Below are the code and all the weights of a small trained network. Each question names an input and a class and asks about switching units off, where a switched-off unit gives its printed mean instead of its output.

import numpy as np


def w(rows, s, z=0):
    codes = np.array(rows[::2]) - 128.0
    scale = np.full(codes.shape[1], s)
    scale[-1] = z or s
    return codes * scale


def f(y):
    return y / 2 * (1 + np.tanh(0.7978845608 * (y + 0.044715 * y**3)))


def log_softmax(a):
    a = a - a.max(-1, keepdims=True)
    return a - np.log(np.exp(a).sum(-1, keepdims=True))


def net(x, mask):
    res = np.array(x, float).reshape(1, 5) / 4 @ E
    y = f(res @ A[0][:, :-1].T + A[0][:, -1])
    res = res + np.where(mask, y, B[0][:, -1]) @ B[0][:, :-1]
    return log_softmax(res[-1] @ U[:, :-1].T + U[:, -1])


A, B = {}, {}
E = w([
[103,169,25,176,76,138,89,100,43,197,145,156],'x0',
[187,153,115,188,173,82,251,138,55,69,110,47],'x1',
[204,102,78,166,103,164,162,133,96,98,149,79],'x2',
[182,22,93,175,94,111,106,184,172,173,82,71],'x3',
[90,145,169,30,172,80,181,121,217,66,126,40],'x4',
],0.011)
A[0] = w([
[151,123,119,156,156,97,198,140,132,132,112,66,145],'N1',
[111,93,243,89,166,108,144,139,254,119,112,99,99],'N2',
[86,137,7,124,64,156,28,106,115,197,143,165,205],'N3',
[118,161,173,83,130,169,121,105,147,96,172,174,252],'N4',
[195,49,63,211,98,136,96,141,89,174,116,144,91],'N5',
[196,59,70,112,82,154,118,130,196,114,135,73,63],'N6',
],0.016,0.0033)
B[0] = w([
[131,77,81,171,136,82,191,100,116,102,121,120,188],'N1',
[178,56,142,8,97,144,80,141,127,45,83,188,242],'N2',
[109,126,15,86,127,78,68,80,132,153,208,187,252],'N3',
[96,215,215,128,142,141,120,112,124,134,143,79,182],'N4',
[142,128,197,229,112,203,123,220,150,180,79,96,233],'N5',
[63,110,123,121,143,134,128,160,191,149,179,5,184],'N6',
],0.014,0.034)
U = w([
[171,155,106,235,122,194,155,140,49,216,84,205,6],'0',
[121,106,100,186,123,199,143,172,142,186,127,103,35],'1',
[137,106,162,41,139,153,119,111,135,66,108,152,180],'2',
[88,177,23,146,114,161,55,83,102,229,208,235,228],'3',
[89,229,190,121,169,173,127,45,62,136,158,197,71],'4',
[149,118,110,158,185,109,255,90,82,83,87,107,93],'5',
],0.0082,0.0022)

Each question gives the input, the list of numbers given to net, and the class t.
The units are the neurons (one row each of A and B). Each row of codes is followed by its name. A weight is (code - 128) times the scale printed after its matrix; where a second scale follows, it is the last column's (A, B and U).
mask holds one flag per neuron, in row order. A switched-off neuron (its flag False) gives its mean, the last column of its row in B, instead of its output. The means were averaged over made-up inputs and are rounded, as every weight is.
A unit's drop is (log p(t) with every unit on - log p(t) with that unit switched off) / (log p(t) with every unit on - log p(t) with every unit switched off).
The circuit of an input: a set's keep is (log p(t) with only the set's units on - log p(t) with every unit switched off) / (log p(t) with every unit on - log p(t) with every unit switched off). Starting from all 6 units, units are removed one at a time, each time the one whose removal leaves the highest keep (on an exact tie, the one counted first), for as long as the keep stays at least 0.8.
circuit, biggest first: the units of the circuit, biggest drop first
most important unit: the unit with the biggest drop
top k neurons: the k neurons with the biggest drops, biggest first
drop when u is switched off: that unit's drop, to one decimal
input [-2,2,-5,-4,-7], class 4: top neuron	(N3)
input [-2,-3,2,-6,-3], class 4: top 2 neurons	(N4, N3)
input [4,3,-2,3,-4], class 0: top 2 neurons	(N5, N6)
input [2,4,-1,-3,-2], class 5: circuit, biggest first	(N3, N5, N2)
input [1,1,0,-5,-1], class 4: top 2 neurons	(N3, N2)
input [-4,6,8,-2,-8], class 0: circuit, biggest first	(N5, N6)
input [-7,-1,4,-5,-4], class 4: circuit, biggest first	(N2, N4)
input [1,7,-3,-1,-3], class 5: circuit, biggest first	(N3, N1)
input [-4,-6,2,5,-2], class 1: top 2 neurons	(N6, N5)
input [8,3,8,6,0], class 1: top 2 neurons	(N5, N6)
input [-5,7,2,-4,-7], class 5: top 3 neurons	(N3, N1, N5)
input [-2,4,-1,3,2], class 5: top 2 neurons	(N1, N3)
input [-3,8,-5,-8,-7], class 4: top 2 neurons	(N5, N3)
input [2,-5,3,-5,6], class 4: most important unit	N4
input [5,7,-7,-6,-2], class 4: top 4 neurons	(N3, N5, N2, N1)
input [-1,1,2,-7,0], class 4: top 2 neurons	(N2, N3)
input [7,5,8,-3,5], class 5: drop when N3 is switched off	0.2
input [-4,8,0,2,-8], class 0: drop when N6 is switched off	0.3
input [-1,-4,1,5,-1], class 1: drop when N6 is switched off	0.6
input [-6,8,2,-1,-8], class 0: drop when N6 is switched off	0.3
input [4,1,6,3,5], class 1: circuit, biggest first	(N6)
